Here is a tiny trained network, its code and every weight. The questions are about switching its units off for an input and a class, where a switched-off unit gives its printed mean instead of its output.

import numpy as np


def w(rows, s, z=0):
    codes = np.array(rows[::2]) - 128.0
    scale = np.full(codes.shape[1], s)
    scale[-1] = z or s
    return codes * scale


def norm(h):
    return h / np.sqrt((h * h).mean(-1, keepdims=True) + 1e-5)


def f(y):
    return np.maximum(y, 0)


def log_softmax(a):
    a = a - a.max(-1, keepdims=True)
    return a - np.log(np.exp(a).sum(-1, keepdims=True))


def net(x, mask):
    res = np.array(x, float).reshape(1, 4) / 4 @ E
    u = 0
    for l in range(2):
        y = f(norm(res) @ A[l][:, :-1].T + A[l][:, -1])
        res = res + np.where(mask[u : u + 15], y, B[l][:, -1]) @ B[l][:, :-1]
        u += 15
    return log_softmax(norm(res)[-1] @ U[:, :-1].T + U[:, -1])


A, B = {}, {}
E = w([
[164,103,162,223,226],'x0',
[194,252,108,92,203],'x1',
[74,48,25,115,126],'x2',
[178,73,164,40,151],'x3',
],0.0019)
A[0] = w([
[160,105,129,33,141,47],'L0N0',
[115,36,164,136,127,66],'L0N1',
[155,114,132,2,130,40],'L0N2',
[155,139,139,8,131,27],'L0N3',
[150,203,117,150,145,117],'L0N4',
[178,215,215,112,124,30],'L0N5',
[136,30,174,158,142,43],'L0N6',
[125,40,145,131,130,89],'L0N7',
[112,157,74,154,158,19],'L0N8',
[122,69,157,139,135,54],'L0N9',
[119,165,166,122,141,66],'L0N10',
[62,67,108,84,8,41],'L0N11',
[95,169,52,161,175,8],'L0N12',
[83,113,131,122,68,39],'L0N13',
[89,101,118,100,16,34],'L0N14',
],0.0054,0.0016)
B[0] = w([
[92,137,84,71,168,186],'L0N0',
[160,113,82,146,76,205],'L0N1',
[86,128,89,43,168,210],'L0N2',
[66,120,52,60,145,207],'L0N3',
[84,40,172,151,150,213],'L0N4',
[39,201,154,205,91,243],'L0N5',
[121,97,42,150,86,211],'L0N6',
[125,103,104,167,77,201],'L0N7',
[172,87,138,128,169,159],'L0N8',
[139,111,85,137,97,172],'L0N9',
[101,143,144,151,116,160],'L0N10',
[174,245,213,197,161,254],'L0N11',
[194,70,142,113,180,179],'L0N12',
[178,170,142,152,157,176],'L0N13',
[182,218,120,173,215,216],'L0N14',
],0.012,0.0029)
A[1] = w([
[121,145,150,112,157,98],'L1N0',
[104,133,149,142,120,38],'L1N1',
[115,139,114,51,134,60],'L1N2',
[113,138,99,74,164,50],'L1N3',
[169,68,183,95,132,11],'L1N4',
[180,170,193,115,99,42],'L1N5',
[135,136,119,113,131,89],'L1N6',
[170,157,163,123,126,65],'L1N7',
[83,138,180,138,105,13],'L1N8',
[120,146,116,134,100,135],'L1N9',
[184,75,81,120,28,40],'L1N10',
[140,131,102,106,157,109],'L1N11',
[91,132,164,139,102,54],'L1N12',
[91,137,79,2,130,83],'L1N13',
[95,135,162,143,113,35],'L1N14',
],0.0096,0.0012)
B[1] = w([
[99,101,82,154,97,182],'L1N0',
[119,114,173,122,106,164],'L1N1',
[64,144,93,62,151,188],'L1N2',
[68,108,122,104,123,197],'L1N3',
[161,72,107,106,184,159],'L1N4',
[149,193,94,174,168,180],'L1N5',
[118,119,145,121,142,139],'L1N6',
[150,181,100,145,147,176],'L1N7',
[108,91,180,146,86,194],'L1N8',
[172,135,162,76,140,173],'L1N9',
[153,104,49,115,4,254],'L1N10',
[97,121,177,134,119,170],'L1N11',
[107,119,189,143,114,180],'L1N12',
[47,192,78,6,179,248],'L1N13',
[109,111,185,132,101,179],'L1N14',
],0.016,0.0035)
U = w([
[156,118,143,104,118,3],'0',
[170,90,55,144,8,163],'1',
[181,219,121,186,168,189],'2',
[73,97,228,168,84,175],'3',
[167,118,142,94,125,5],'4',
[47,157,100,37,159,186],'5',
[144,140,125,103,101,23],'6',
[174,36,137,130,206,145],'7',
],0.011,0.0062)

Each question gives the input, the list of numbers given to net, and the class t.
The units are the neurons (one row each of A and B). Each row of codes is followed by its name. A weight is (code - 128) times the scale printed after its matrix; where a second scale follows, it is the last column's (A, B and U).
mask holds one flag per neuron, layer by layer. A switched-off neuron (its flag False) gives its mean, the last column of its row in B, instead of its output. The means were averaged over made-up inputs and are rounded, as every weight is.
A unit's drop is (log p(t) with every unit on - log p(t) with that unit switched off) / (log p(t) with every unit on - log p(t) with every unit switched off).
most important unit: the unit with the biggest drop
k most important neurons: the k neurons with the biggest drops, biggest first
top k neurons in layer l: the k neurons of layer l with the biggest drops, biggest first
drop of u: that unit's drop, to one decimal
input [1,0,6,-3], class 2: 2 most important neurons	(L0N4, L0N11)
input [2,-8,-1,0], class 1: 2 most important neurons	(L0N6, L0N1)
input [-5,-8,6,1], class 2: most important unit	L0N11
input [6,1,3,-2], class 7: top 2 neurons in layer 0	(L0N12, L0N1)
input [2,0,-2,-7], class 7: 2 most important neurons	(L0N12, L0N5)
input [-5,-2,-6,-6], class 2: 2 most important neurons	(L0N14, L1N5)
input [0,-8,-4,4], class 1: 4 most important neurons	(L0N6, L0N1, L0N7, L1N10)
input [-4,4,6,-6], class 7: 3 most important neurons	(L0N12, L0N5, L0N8)
input [4,0,8,-6], class 7: 2 most important neurons	(L0N12, L0N6)
input [4,-5,-7,1], class 1: top 2 neurons in layer 0	(L0N6, L0N11)
input [-3,2,-5,0], class 3: drop of L0N5	0.9
input [-5,-8,8,7], class 2: drop of L0N11	0.8
input [7,0,3,-3], class 1: drop of L0N11	0.4
input [5,-4,3,6], class 1: drop of L0N4	0.0
input [-3,4,-7,1], class 3: most important neuron	(L0N5)
